Below is a small trained network, with its code and all its weights. Each question gives an input and a target symbol and asks what happens when units are switched off, that is, made to give their printed mean instead of their output.

import numpy as np


def w(rows, s, z=0):
    codes = np.array(rows[::2]) - 128.0
    scale = np.full(codes.shape[1], s)
    scale[-1] = z or s
    return codes * scale


def norm(h):
    return h / np.sqrt((h * h).mean(-1, keepdims=True) + 1e-5)


def softmax(a):
    e = np.exp(a - a.max(-1, keepdims=True))
    return e / e.sum(-1, keepdims=True)


def log_softmax(a):
    a = a - a.max(-1, keepdims=True)
    return a - np.log(np.exp(a).sum(-1, keepdims=True))


def net(x, mask):
    ids = ['αγεζηθλμξπστφψ'.index(c) for c in x.split()]
    T = len(ids)
    res = E[ids] + P[:T]
    u = 0
    for l in range(2):
        r = norm(res)
        for j in range(3):
            rows = slice(3 * j, 3 * j + 3)
            q, k, v = (r @ M[l][rows].T for M in (Q, K, V))
            z = softmax(np.where(np.tri(T) > 0, q @ k.T / 3**0.5, -1e9)) @ v
            o = O[l][rows]
            res = res + np.where(mask[u + j], z, o[:, -1]) @ o[:, :-1]
        u += 3
    return log_softmax(norm(res)[-1] @ U[:, :-1].T + U[:, -1])


Q, K, V, O = {}, {}, {}, {}
E = w([
[135,144,127,165,109,139,98],'α',
[134,130,105,149,140,110,122],'γ',
[86,127,96,104,113,113,52],'ε',
[149,120,178,94,137,156,118],'ζ',
[145,126,174,161,106,87,180],'η',
[104,117,127,162,120,101,106],'θ',
[109,136,4,160,173,212,66],'λ',
[165,62,173,144,155,176,106],'μ',
[93,83,43,151,113,102,96],'ξ',
[141,53,133,117,101,103,128],'π',
[123,152,157,161,154,121,82],'σ',
[123,166,100,93,96,159,84],'τ',
[119,101,111,133,168,87,124],'φ',
[117,95,174,100,154,82,103],'ψ',
],0.03)
P = w([
[2,54,148,134,180,235,196],'0',
[77,66,158,152,154,190,157],'1',
[105,77,149,151,145,177,141],'2',
[115,86,140,156,139,168,132],'3',
[123,91,143,164,123,160,123],'4',
[138,100,137,165,120,146,111],'5',
[136,93,139,165,120,158,106],'6',
],0.0085)
Q[0] = w([
[44,18,216,225,139,120,141],'0.h0',
[140,209,236,175,82,32,41],'0.h0',
[185,108,150,196,106,180,247],'0.h0',
[90,94,243,195,88,147,9],'0.h1',
[154,144,63,13,64,185,244],'0.h1',
[149,77,134,118,187,118,200],'0.h1',
[150,234,191,12,140,154,254],'0.h2',
[90,92,66,149,17,39,58],'0.h2',
[155,129,132,56,138,167,72],'0.h2',
],0.0066)
K[0] = w([
[39,65,179,254,127,69,150],'0.h0',
[77,150,187,244,26,94,151],'0.h0',
[157,108,198,212,85,193,169],'0.h0',
[164,181,155,133,92,100,145],'0.h1',
[4,77,110,85,156,211,72],'0.h1',
[27,43,159,215,171,89,88],'0.h1',
[37,200,180,88,135,165,212],'0.h2',
[154,148,133,56,150,100,23],'0.h2',
[49,85,141,160,122,78,117],'0.h2',
],0.0081)
V[0] = w([
[191,152,145,148,77,19,104],'0.h0',
[128,175,69,129,78,128,48],'0.h0',
[74,165,91,172,82,69,115],'0.h0',
[137,124,164,119,65,95,254],'0.h1',
[100,139,181,106,151,49,128],'0.h1',
[153,192,110,200,153,109,88],'0.h1',
[131,12,80,152,102,136,158],'0.h2',
[128,61,102,103,83,55,92],'0.h2',
[203,201,138,149,223,115,207],'0.h2',
],0.0074)
O[0] = w([
[112,123,154,137,156,198,255,69],'0.h0',
[114,27,117,117,161,116,183,127],'0.h0',
[76,138,150,84,135,180,98,194],'0.h0',
[189,42,153,109,142,215,154,40],'0.h1',
[68,102,177,112,210,144,94,116],'0.h1',
[118,158,143,174,140,170,78,164],'0.h1',
[138,91,113,222,110,70,163,212],'0.h2',
[91,101,128,85,135,69,110,149],'0.h2',
[189,104,166,144,184,85,133,2],'0.h2',
],0.0078,0.0073)
Q[1] = w([
[165,129,50,50,182,56,153],'1.h0',
[200,107,174,21,214,153,158],'1.h0',
[113,185,117,90,132,68,80],'1.h0',
[107,7,163,172,67,193,80],'1.h1',
[190,112,150,112,97,119,98],'1.h1',
[116,201,78,75,182,137,165],'1.h1',
[127,167,62,56,86,144,154],'1.h2',
[52,114,91,197,179,115,175],'1.h2',
[79,31,194,94,164,73,105],'1.h2',
],0.012)
K[1] = w([
[99,163,64,140,168,34,140],'1.h0',
[182,110,70,85,142,108,74],'1.h0',
[149,160,145,70,161,93,143],'1.h0',
[52,34,145,194,123,165,175],'1.h1',
[126,114,112,138,100,82,172],'1.h1',
[175,138,70,125,164,91,29],'1.h1',
[165,94,64,68,127,132,68],'1.h2',
[56,100,109,206,187,53,97],'1.h2',
[89,3,147,94,161,116,104],'1.h2',
],0.012)
V[1] = w([
[115,69,81,216,197,162,115],'1.h0',
[68,193,77,100,168,123,149],'1.h0',
[168,128,135,185,147,80,239],'1.h0',
[139,81,64,60,187,238,64],'1.h1',
[183,61,130,131,94,138,16],'1.h1',
[162,245,198,127,121,149,188],'1.h1',
[132,181,122,87,108,2,155],'1.h2',
[244,160,247,156,47,153,182],'1.h2',
[183,142,183,115,53,121,43],'1.h2',
],0.0072)
O[1] = w([
[181,53,163,117,101,179,122,208],'1.h0',
[157,134,103,114,64,62,161,100],'1.h0',
[122,119,105,79,107,124,62,38],'1.h0',
[228,104,110,97,162,86,122,79],'1.h1',
[181,144,184,77,139,142,167,189],'1.h1',
[76,64,172,156,61,153,67,12],'1.h1',
[90,156,149,146,69,54,135,97],'1.h2',
[67,151,91,167,138,95,147,1],'1.h2',
[119,165,81,102,180,103,254,163],'1.h2',
],0.0098,0.0076)
U = w([
[190,239,82,202,68,220,185,2],'α',
[193,232,154,35,24,169,159,169],'γ',
[196,111,182,120,108,47,55,102],'ε',
[129,142,124,112,122,142,138,35],'ζ',
[22,102,161,134,91,195,138,212],'η',
[224,109,174,88,165,209,167,144],'θ',
[152,154,15,174,177,171,43,70],'λ',
[149,97,149,113,97,75,236,147],'μ',
[115,226,148,121,191,133,4,158],'ξ',
[229,157,126,220,100,62,129,54],'π',
[111,95,35,175,133,56,115,142],'σ',
[58,167,107,2,128,146,58,153],'τ',
[75,177,104,94,217,128,234,117],'φ',
[90,144,203,35,182,67,155,124],'ψ',
],0.0074,0.0042)

Each question gives the input, a string of symbols that net reads in full, and the target symbol t.
The units are the heads (3 rows each of Q, K, V and O). Each row of codes is followed by its name. A weight is (code - 128) times the scale printed after its matrix; where a second scale follows, it is the last column's (O and U).
mask holds one flag per head, layer by layer. A switched-off head (its flag False) gives its mean, the last column of its rows in O, instead of its output. The means were averaged over made-up inputs and are rounded, as every weight is.
A unit's drop is (log p(t) with every unit on - log p(t) with that unit switched off) / (log p(t) with every unit on - log p(t) with every unit switched off).
The circuit of an input: a set's keep is (log p(t) with only the set's units on - log p(t) with every unit switched off) / (log p(t) with every unit on - log p(t) with every unit switched off). Starting from all 6 units, units are removed one at a time, each time the one whose removal leaves the highest keep (on an exact tie, the one counted first), for as long as the keep stays at least 0.8.
circuit, biggest first: the units of the circuit, biggest drop first
unit that matters most: the unit with the biggest drop
heads that matter: for each layer, one digit per head in row order, 1 if its drop is at least 0.15 and else 0, layers parted by /
drop when u is switched off: that unit's drop, to one decimal
input λ α ε σ ζ φ, target ε: heads that matter => 000 / 001
input σ σ θ θ σ θ θ, target η: circuit, biggest first => 0.h0
input μ ξ ξ μ η, target η: circuit, biggest first => 1.h1, 0.h0, 0.h1
input θ μ α τ λ θ, target θ: heads that matter => 100 / 110
input τ σ μ θ θ, target η: heads that matter => 100 / 010
input θ θ τ π ξ ε θ, target γ: heads that matter => 101 / 011
input α σ θ η σ, target η: heads that matter => 010 / 010
input θ θ σ σ θ, target ξ: heads that matter => 011 / 000
input ε μ π τ α η σ, target η: circuit, biggest first => 0.h1, 1.h1, 0.h0
input σ σ η θ λ θ ψ, target θ: heads that matter => 010 / 000
input τ η γ θ γ, target θ: heads that matter => 110 / 000
input α α η φ, target η: heads that matter => 010 / 010
input θ σ θ, target ξ: heads that matter => 011 / 001
input α μ ε θ ζ, target φ: circuit, biggest first => 1.h2
input θ α θ η, target η: heads that matter => 000 / 010
input θ ξ λ θ η ε α, target η: circuit, biggest first => 1.h1, 0.h0
input θ θ ζ λ θ ξ φ, target ε: drop when 1.h2 is switched off => 0.8
input η θ θ, target θ: drop when 0.h1 is switched off => 1.4
input θ φ α γ, target π: drop when 1.h2 is switched off => 0.1
input θ θ η α, target η: unit that matters most => 1.h1
